Below are the code and all the weights of a small trained network. Each question names an input and a class and asks about switching units off, where a switched-off unit gives its printed mean instead of its output.

import numpy as np


def w(rows, s, z=0):
    codes = np.array(rows[::2]) - 128.0
    scale = np.full(codes.shape[1], s)
    scale[-1] = z or s
    return codes * scale


def f(y):
    return np.maximum(y, 0)


def log_softmax(a):
    a = a - a.max(-1, keepdims=True)
    return a - np.log(np.exp(a).sum(-1, keepdims=True))


def net(x, mask):
    res = np.array(x, float).reshape(1, 5) / 4 @ E
    y = f(res @ A[0][:, :-1].T + A[0][:, -1])
    res = res + np.where(mask, y, B[0][:, -1]) @ B[0][:, :-1]
    return log_softmax(res[-1] @ U[:, :-1].T + U[:, -1])


A, B = {}, {}
E = w([
[87,132,86,63],'x0',
[190,28,35,115],'x1',
[122,138,124,111],'x2',
[128,136,133,125],'x3',
[115,160,10,186],'x4',
],0.011)
A[0] = w([
[83,182,68,202,91],'neuron 1',
[161,88,204,161,99],'neuron 2',
[76,133,108,73,93],'neuron 3',
[95,183,87,144,186],'neuron 4',
[106,115,172,216,151],'neuron 5',
[47,179,159,191,35],'neuron 6',
[121,108,160,101,48],'neuron 7',
[74,117,148,145,35],'neuron 8',
[70,74,71,198,193],'neuron 9',
[8,88,112,58,199],'neuron 10',
[181,97,84,115,36],'neuron 11',
[85,122,167,148,83],'neuron 12',
[87,135,98,70,165],'neuron 13',
[17,235,153,109,203],'neuron 14',
[93,109,144,134,2],'neuron 15',
[17,146,173,182,30],'neuron 16',
[65,64,182,90,136],'neuron 17',
],0.012,0.0071)
B[0] = w([
[52,203,155,73,181],'neuron 1',
[35,175,106,160,169],'neuron 2',
[158,91,99,239,152],'neuron 3',
[67,197,215,105,182],'neuron 4',
[210,151,111,212,174],'neuron 5',
[14,30,51,115,178],'neuron 6',
[42,212,51,61,141],'neuron 7',
[64,143,61,38,133],'neuron 8',
[63,119,232,143,183],'neuron 9',
[181,149,175,236,194],'neuron 10',
[2,116,82,99,151],'neuron 11',
[72,153,111,191,151],'neuron 12',
[140,115,145,216,168],'neuron 13',
[124,51,119,170,253],'neuron 14',
[232,73,104,142,128],'neuron 15',
[35,42,37,90,175],'neuron 16',
[90,226,99,69,177],'neuron 17',
],0.0069,0.016)
U = w([
[90,47,5,90,67],'0',
[131,169,135,174,244],'1',
[141,165,138,201,177],'2',
[85,211,183,68,108],'3',
[115,134,182,130,205],'4',
[137,203,83,75,1],'5',
],0.013,0.0065)

Each question gives the input, the list of numbers given to net, and the class t.
The units are the neurons (one row each of A and B). Each row of codes is followed by its name. A weight is (code - 128) times the scale printed after its matrix; where a second scale follows, it is the last column's (A, B and U).
mask holds one flag per neuron, in row order. A switched-off neuron (its flag False) gives its mean, the last column of its row in B, instead of its output. The means were averaged over made-up inputs and are rounded, as every weight is.
A unit's drop is (log p(t) with every unit on - log p(t) with that unit switched off) / (log p(t) with every unit on - log p(t) with every unit switched off).
The circuit of an input: a set's keep is (log p(t) with only the set's units on - log p(t) with every unit switched off) / (log p(t) with every unit on - log p(t) with every unit switched off). Starting from the 12 units with the biggest drops (on a tie, the unit counted first), units are removed one at a time, each time the one whose removal leaves the highest keep (on an exact tie, the one counted first), for as long as the keep stays at least 0.8.
circuit, biggest first: the units of the circuit, biggest drop first
most important unit: the unit with the biggest drop
top k neurons: the k neurons with the biggest drops, biggest first
drop when u is switched off: that unit's drop, to one decimal
input [2,-6,-4,-5,8], class 3: circuit, biggest first => neuron 1
input [0,-2,-4,-6,7], class 3: circuit, biggest first => neuron 1; neuron 4
input [-4,5,4,-6,1], class 4: circuit, biggest first => neuron 16; neuron 9
input [-6,7,-3,-8,-8], class 3: circuit, biggest first => neuron 14; neuron 17; neuron 2
input [-7,-8,2,-2,1], class 0: circuit, biggest first => neuron 6; neuron 16
input [-2,-7,4,7,2], class 0: circuit, biggest first => neuron 6; neuron 16
input [7,1,-2,-3,-1], class 2: circuit, biggest first => neuron 10; neuron 13
input [-4,-5,0,1,1], class 0: circuit, biggest first => neuron 6; neuron 16; neuron 10
input [3,-8,-1,-7,-8], class 0: circuit, biggest first => neuron 16; neuron 14; neuron 6
input [0,-1,-1,-2,-6], class 3: circuit, biggest first => neuron 17; neuron 14
input [2,-7,0,-7,-6], class 0: top 3 neurons => neuron 16; neuron 14; neuron 6
input [3,-6,-4,6,7], class 3: top 2 neurons => neuron 4; neuron 1
input [8,-5,1,5,-4], class 2: circuit, biggest first => neuron 10; neuron 3
input [-5,7,7,5,8], class 3: most important unit => neuron 9
input [-6,-7,-2,6,6], class 0: top 2 neurons => neuron 6; neuron 16
input [7,-2,-7,7,8], class 3: top 2 neurons => neuron 1; neuron 4
input [7,-7,0,4,-1], class 0: top 3 neurons => neuron 16; neuron 6; neuron 14
input [5,-8,6,-3,-5], class 0: top 3 neurons => neuron 16; neuron 14; neuron 6
input [5,-4,-2,3,-3], class 2: drop when neuron 10 is switched off => 0.3
input [-1,-6,6,4,5], class 0: drop when neuron 14 is switched off => 0.4
input [-7,-7,2,0,-6], class 0: drop when neuron 10 is switched off => 0.1
input [7,2,-7,0,-5], class 1: most important unit => neuron 10
